Below is a small trained network, with its code and all its weights. Each question gives an input and a target symbol and asks what happens when units are switched off, that is, made to give their printed mean instead of their output.

import numpy as np


def w(rows, s, z=0):
    codes = np.array(rows[::2]) - 128.0
    scale = np.full(codes.shape[1], s)
    scale[-1] = z or s
    return codes * scale


def norm(h):
    return h / np.sqrt((h * h).mean(-1, keepdims=True) + 1e-5)


def f(y):
    return y / 2 * (1 + np.tanh(0.7978845608 * (y + 0.044715 * y**3)))


def softmax(a):
    e = np.exp(a - a.max(-1, keepdims=True))
    return e / e.sum(-1, keepdims=True)


def log_softmax(a):
    a = a - a.max(-1, keepdims=True)
    return a - np.log(np.exp(a).sum(-1, keepdims=True))


def net(x, mask):
    ids = ['ΓΞεημφ'.index(c) for c in x.split()]
    T = len(ids)
    res = E[ids] + P[:T]
    q, k, v = (norm(res) @ M[0].T for M in (Q, K, V))
    z = softmax(np.where(np.tri(T) > 0, q @ k.T / 4**0.5, -1e9)) @ v
    res = res + np.where(mask[0], z, O[0][:, -1]) @ O[0][:, :-1]
    y = f(norm(res) @ A[0][:, :-1].T + A[0][:, -1])
    res = res + np.where(mask[1:25], y, B[0][:, -1]) @ B[0][:, :-1]
    return log_softmax(norm(res)[-1] @ U[:, :-1].T + U[:, -1])


Q, K, V, O, A, B = {}, {}, {}, {}, {}, {}
E = w([
[52,195,167,22,70,99,66,252,118,85,113,52],'Γ',
[64,218,52,189,138,150,130,248,142,161,203,156],'Ξ',
[51,76,155,115,205,84,23,149,94,66,232,159],'ε',
[193,148,116,23,185,74,138,170,28,90,161,150],'η',
[105,137,144,110,149,174,115,65,99,166,167,55],'μ',
[130,104,50,64,164,159,110,109,238,87,88,72],'φ',
],0.018)
P = w([
[193,72,78,103,116,90,41,137,131,250,182,114],'0',
[178,92,99,128,115,160,73,166,124,136,145,69],'1',
[146,91,104,109,117,191,90,145,115,139,135,92],'2',
[127,109,101,105,120,188,107,140,102,138,138,116],'3',
[117,119,107,100,129,169,116,137,109,140,138,124],'4',
[130,136,121,102,136,169,123,142,121,134,136,126],'5',
[123,134,118,93,125,159,128,125,121,119,145,131],'6',
[124,146,121,90,131,145,136,130,125,117,150,135],'7',
[128,153,128,91,127,149,145,123,126,104,154,135],'8',
[119,153,130,94,121,140,154,112,133,100,163,137],'9',
[129,159,143,100,125,148,164,116,143,97,163,144],'10',
[133,166,151,115,127,135,175,109,149,87,165,138],'11',
[119,161,146,120,114,126,188,101,145,77,170,143],'12',
[117,151,151,109,128,102,204,106,169,94,189,134],'13',
],0.018)
Q[0] = w([
[191,60,122,181,86,117,142,77,182,154,2,125],'H1',
[43,166,89,126,166,158,182,132,173,111,132,66],'H1',
[164,204,162,82,130,102,118,175,110,139,185,113],'H1',
[129,110,43,135,131,138,44,161,133,140,64,159],'H1',
],0.0093)
K[0] = w([
[148,6,46,198,41,143,12,251,58,220,102,130],'H1',
[136,101,182,148,66,70,152,157,147,109,128,188],'H1',
[96,125,120,157,95,140,164,137,174,118,253,154],'H1',
[90,128,109,113,241,194,61,105,21,210,24,51],'H1',
],0.0061)
V[0] = w([
[197,47,62,37,243,150,231,56,216,35,97,91],'H1',
[115,228,213,68,53,116,128,147,62,126,53,14],'H1',
[238,156,11,182,152,132,159,43,118,186,137,135],'H1',
[66,179,90,163,184,211,32,2,150,176,189,88],'H1',
],0.0067)
O[0] = w([
[109,203,146,137,225,154,40,138,144,96,100,44,128],'H1',
[254,138,207,127,170,133,232,166,212,161,190,97,190],'H1',
[175,241,53,107,58,145,124,127,134,229,53,107,92],'H1',
[60,95,132,152,90,68,92,29,196,151,102,65,254],'H1',
],0.0095,0.01)
A[0] = w([
[124,123,160,223,55,105,96,117,78,181,72,122,54],'N1',
[175,112,174,157,206,89,155,49,69,135,155,169,109],'N2',
[143,108,95,121,166,194,131,138,91,201,153,120,60],'N3',
[171,69,149,132,103,55,229,140,96,138,129,231,67],'N4',
[162,155,137,86,149,122,165,119,50,151,181,154,169],'N5',
[152,111,50,103,59,178,173,120,187,175,101,123,144],'N6',
[174,155,67,194,120,82,148,157,147,161,112,217,66],'N7',
[90,201,129,82,171,79,101,139,183,94,77,106,159],'N8',
[108,157,139,55,108,99,139,119,123,150,134,99,181],'N9',
[110,174,156,106,122,170,164,45,162,136,153,120,124],'N10',
[100,59,142,191,120,91,144,101,161,123,123,136,110],'N11',
[142,182,172,175,117,87,139,71,111,133,81,112,48],'N12',
[144,191,126,185,165,162,152,138,200,150,136,121,131],'N13',
[142,103,115,79,135,116,86,90,139,87,67,72,135],'N14',
[135,165,76,129,133,164,50,80,137,112,9,148,75],'N15',
[123,206,74,161,96,128,71,147,97,165,64,176,41],'N16',
[125,128,128,141,115,113,133,166,85,77,155,230,58],'N17',
[101,106,92,150,82,140,177,163,177,103,155,176,94],'N18',
[91,228,91,111,140,127,38,103,100,158,88,112,128],'N19',
[135,112,126,174,137,153,125,152,139,111,226,191,223],'N20',
[215,20,91,126,103,57,131,134,101,205,68,173,2],'N21',
[151,69,131,138,128,171,149,76,215,162,95,109,114],'N22',
[202,62,193,142,200,122,164,48,97,139,185,136,91],'N23',
[171,168,133,146,144,188,202,138,52,120,118,254,19],'N24',
],0.014,0.0096)
B[0] = w([
[139,132,74,190,167,127,192,188,165,50,248,90,137],'N1',
[94,135,128,147,178,134,163,139,191,51,225,57,165],'N2',
[172,118,113,160,133,166,80,76,124,100,145,139,138],'N3',
[127,171,40,193,133,168,151,97,99,127,127,139,143],'N4',
[128,177,128,119,147,125,116,166,165,114,74,174,177],'N5',
[98,168,166,137,128,90,150,120,136,150,72,157,181],'N6',
[81,182,98,178,81,121,181,163,168,186,22,134,136],'N7',
[92,135,94,110,126,182,149,91,159,118,176,107,236],'N8',
[149,181,95,148,132,142,112,108,139,123,106,153,249],'N9',
[97,131,145,130,132,96,164,165,159,111,86,157,242],'N10',
[95,101,167,108,108,98,118,87,114,153,113,104,171],'N11',
[134,180,55,128,134,204,132,166,195,142,159,41,130],'N12',
[103,139,170,48,126,150,149,98,128,151,179,120,182],'N13',
[141,152,161,115,145,95,119,82,112,117,186,157,208],'N14',
[87,176,206,75,100,93,62,149,220,144,46,115,142],'N15',
[148,97,144,192,94,135,222,176,106,170,46,122,136],'N16',
[80,82,145,104,166,88,170,206,127,40,194,180,140],'N17',
[109,96,124,144,122,193,125,85,132,151,173,66,157],'N18',
[114,114,101,129,160,146,168,146,125,86,198,170,194],'N19',
[103,91,154,137,159,69,148,120,97,154,69,108,216],'N20',
[223,108,164,129,185,118,93,79,76,113,183,125,138],'N21',
[183,84,72,164,141,175,156,152,107,97,170,66,214],'N22',
[85,203,162,82,125,146,65,85,211,130,112,155,220],'N23',
[70,105,218,78,167,104,236,191,124,78,99,70,133],'N24',
],0.015,0.013)
U = w([
[183,198,177,104,164,113,187,86,66,135,145,230,146],'Γ',
[40,157,70,207,79,123,221,105,116,111,81,189,126],'Ξ',
[89,74,140,171,81,79,87,104,89,58,159,170,185],'ε',
[134,180,213,160,199,54,171,205,123,108,152,70,4],'η',
[106,215,133,105,112,151,76,18,160,204,72,61,167],'μ',
[162,146,56,187,199,181,140,92,103,106,219,2,150],'φ',
],0.0064,0.0045)

Each question gives the input, a string of symbols that net reads in full, and the target symbol t.
The units are the heads (4 rows each of Q, K, V and O) and the neurons (one row each of A and B). Each row of codes is followed by its name. A weight is (code - 128) times the scale printed after its matrix; where a second scale follows, it is the last column's (O, A, B and U).
mask holds one flag per unit, heads first, then neurons. A switched-off unit (its flag False) gives its mean, the last column of its rows in O or B, instead of its output. The means were averaged over made-up inputs and are rounded, as every weight is.
A unit's drop is (log p(t) with every unit on - log p(t) with that unit switched off) / (log p(t) with every unit on - log p(t) with every unit switched off).
The circuit of an input: a set's keep is (log p(t) with only the set's units on - log p(t) with every unit switched off) / (log p(t) with every unit on - log p(t) with every unit switched off). Starting from the 12 units with the biggest drops (on a tie, the unit counted first), units are removed one at a time, each time the one whose removal leaves the highest keep (on an exact tie, the one counted first), for as long as the keep stays at least 0.8.
circuit, biggest first: the units of the circuit, biggest drop first
unit that matters most: the unit with the biggest drop
top k neurons: the k neurons with the biggest drops, biggest first
drop of u: that unit's drop, to one decimal
input μ ε η μ ε Ξ μ Ξ μ Ξ μ, target Ξ: top 2 neurons -> N10, N13
input η φ μ Γ μ Ξ μ Ξ μ φ ε Γ, target φ: circuit, biggest first -> N8, N23
input Ξ μ Γ η ε, target η: top neuron -> N20
input Ξ ε μ Γ η Ξ, target η: top 3 neurons -> N24, N20, N8
input μ μ μ η ε Γ Ξ Γ, target Ξ: circuit, biggest first -> H1, N4, N14
input ε Ξ μ Γ Γ Γ Γ η Γ, target η: circuit, biggest first -> H1, N20
input μ η Ξ, target Ξ: circuit, biggest first -> H1, N16
input η η μ μ ε μ μ Ξ μ Γ η Ξ, target η: top 2 neurons -> N24, N20
input η φ μ μ μ Ξ Γ η ε φ η, target φ: circuit, biggest first -> H1, N8
input Ξ μ η μ μ μ μ Ξ μ Γ η, target μ: top 2 neurons -> N23, N19
input Ξ μ Ξ Γ η, target η: top 3 neurons -> N24, N2, N8
input ε ε Ξ ε μ Γ Γ Γ μ ε, target μ: top 2 neurons -> N19, N11
input μ μ μ μ μ μ φ μ μ φ φ Γ φ Γ, target φ: circuit, biggest first -> H1, N8, N23
input φ μ Ξ η μ Γ ε φ, target φ: top 2 neurons -> N22, N23
input Γ μ μ η Γ μ μ ε Γ μ Ξ ε, target μ: top 2 neurons -> N19, N22
input Ξ μ ε μ ε Γ η ε μ φ η, target φ: top 3 neurons -> N8, N23, N19
input μ η Ξ μ, target Γ: top 4 neurons -> N6, N8, N2, N10
input μ η Ξ μ Ξ μ Γ ε μ Ξ, target μ: unit that matters most -> N13
input η μ Γ Γ φ φ μ Γ μ η η, target μ: drop of N10 -> 0.1
input Ξ η μ Γ Γ ε Γ ε Ξ, target ε: drop of H1 -> 1.1
input ε Ξ Ξ, target Ξ: drop of N23 -> 0.0
input μ μ μ Ξ μ η μ, target Γ: top neuron -> N10
